Here is a tiny trained network, its code and every weight. The questions are about switching its units off for an input and a class, where a switched-off unit gives its printed mean instead of its output.

import numpy as np


def w(rows, s, z=0):
    codes = np.array(rows[::2]) - 128.0
    scale = np.full(codes.shape[1], s)
    scale[-1] = z or s
    return codes * scale


def f(y):
    return np.maximum(y, 0)


def log_softmax(a):
    a = a - a.max(-1, keepdims=True)
    return a - np.log(np.exp(a).sum(-1, keepdims=True))


def net(x, mask):
    res = np.array(x, float).reshape(1, 7) / 4 @ E
    y = f(res @ A[0][:, :-1].T + A[0][:, -1])
    res = res + np.where(mask, y, B[0][:, -1]) @ B[0][:, :-1]
    return log_softmax(res[-1] @ U[:, :-1].T + U[:, -1])


A, B = {}, {}
E = w([
[119,116,131,141,128],'x0',
[134,148,123,161,134],'x1',
[130,134,128,113,131],'x2',
[2,7,107,37,39],'x3',
[36,211,41,176,92],'x4',
[128,127,129,128,131],'x5',
[82,206,238,114,44],'x6',
],0.0078)
A[0] = w([
[246,73,55,87,70,202],'neuron 0',
[111,131,103,6,194,202],'neuron 1',
[182,159,187,5,140,61],'neuron 2',
[203,97,211,161,161,167],'neuron 3',
[87,151,248,128,36,254],'neuron 4',
[7,113,67,43,130,95],'neuron 5',
[58,183,2,178,79,230],'neuron 6',
],0.0083,0.0033)
B[0] = w([
[120,12,78,125,189,209],'neuron 0',
[83,136,58,114,179,189],'neuron 1',
[98,123,220,124,160,180],'neuron 2',
[169,97,232,97,199,228],'neuron 3',
[7,254,152,118,110,240],'neuron 4',
[99,55,83,166,108,244],'neuron 5',
[168,156,86,147,60,255],'neuron 6',
],0.0089,0.0084)
U = w([
[196,36,163,153,166,117],'0',
[150,139,249,118,118,34],'1',
[154,156,64,150,181,253],'2',
[158,190,165,130,64,193],'3',
[111,26,113,93,149,186],'4',
[62,93,193,66,89,183],'5',
[126,41,83,119,44,55],'6',
[50,129,110,140,92,3],'7',
],0.011,0.0042)

Each question gives the input, the list of numbers given to net, and the class t.
The units are the neurons (one row each of A and B). Each row of codes is followed by its name. A weight is (code - 128) times the scale printed after its matrix; where a second scale follows, it is the last column's (A, B and U).
mask holds one flag per neuron, in row order. A switched-off neuron (its flag False) gives its mean, the last column of its row in B, instead of its output. The means were averaged over made-up inputs and are rounded, as every weight is.
A unit's drop is (log p(t) with every unit on - log p(t) with that unit switched off) / (log p(t) with every unit on - log p(t) with every unit switched off).
The circuit of an input: a set's keep is (log p(t) with only the set's units on - log p(t) with every unit switched off) / (log p(t) with every unit on - log p(t) with every unit switched off). Starting from all 7 units, units are removed one at a time, each time the one whose removal leaves the highest keep (on an exact tie, the one counted first), for as long as the keep stays at least 0.8.
units of the circuit, in order: the units of the circuit, biggest drop first
unit that matters most: the unit with the biggest drop
top k neurons: the k neurons with the biggest drops, biggest first
drop when u is switched off: that unit's drop, to one decimal
input [-1,1,-3,7,7,8,7], class 7: units of the circuit, in order : (neuron 4; neuron 5)
input [2,-6,-8,0,-3,4,3], class 1: top 2 neurons : (neuron 5; neuron 0)
input [2,-5,0,-7,-2,1,1], class 1: units of the circuit, in order : (neuron 5; neuron 3)
input [0,5,-4,5,2,-4,3], class 7: units of the circuit, in order : (neuron 4; neuron 3)
input [-8,3,0,-8,0,3,-8], class 0: units of the circuit, in order : (neuron 4; neuron 3)
input [1,1,0,1,8,-1,-7], class 6: unit that matters most : neuron 6
input [1,4,-3,-2,-6,-3,1], class 1: units of the circuit, in order : (neuron 5; neuron 3)
input [-4,-3,8,-7,6,2,1], class 3: top 4 neurons : (neuron 0; neuron 1; neuron 5; neuron 6)
input [4,-3,5,7,6,6,-1], class 6: units of the circuit, in order : (neuron 5; neuron 6)
input [-6,4,-4,6,1,-1,-1], class 6: top 2 neurons : (neuron 5; neuron 3)
input [6,0,-6,7,3,-1,-7], class 6: units of the circuit, in order : (neuron 6; neuron 5)
input [5,3,-1,0,6,-1,7], class 3: units of the circuit, in order : (neuron 6; neuron 0)
input [-6,-6,0,1,7,5,-3], class 6: top 2 neurons : (neuron 4; neuron 6)
input [1,-1,5,3,4,6,-6], class 6: top 4 neurons : (neuron 6; neuron 3; neuron 5; neuron 4)
input [-8,-8,7,8,7,8,-1], class 6: units of the circuit, in order : (neuron 5)
input [7,-1,6,7,1,-5,-1], class 6: units of the circuit, in order : (neuron 5; neuron 3)
input [6,1,6,7,7,1,0], class 6: top 2 neurons : (neuron 5; neuron 6)
input [-2,5,-7,-1,-1,2,-2], class 0: top 3 neurons : (neuron 4; neuron 1; neuron 6)
input [7,-2,-2,-6,-1,-1,-2], class 0: top 2 neurons : (neuron 4; neuron 3)
input [-1,-3,6,8,8,2,-6], class 6: unit that matters most : neuron 6
input [8,-2,1,6,3,1,-1], class 6: top 2 neurons : (neuron 5; neuron 6)
input [2,-8,2,4,3,4,1], class 7: drop when neuron 4 is switched off : 0.3
input [-8,2,-1,-6,-2,2,-7], class 0: drop when neuron 4 is switched off : 0.2
input [1,0,-5,-6,0,3,3], class 1: drop when neuron 2 is switched off : -0.1
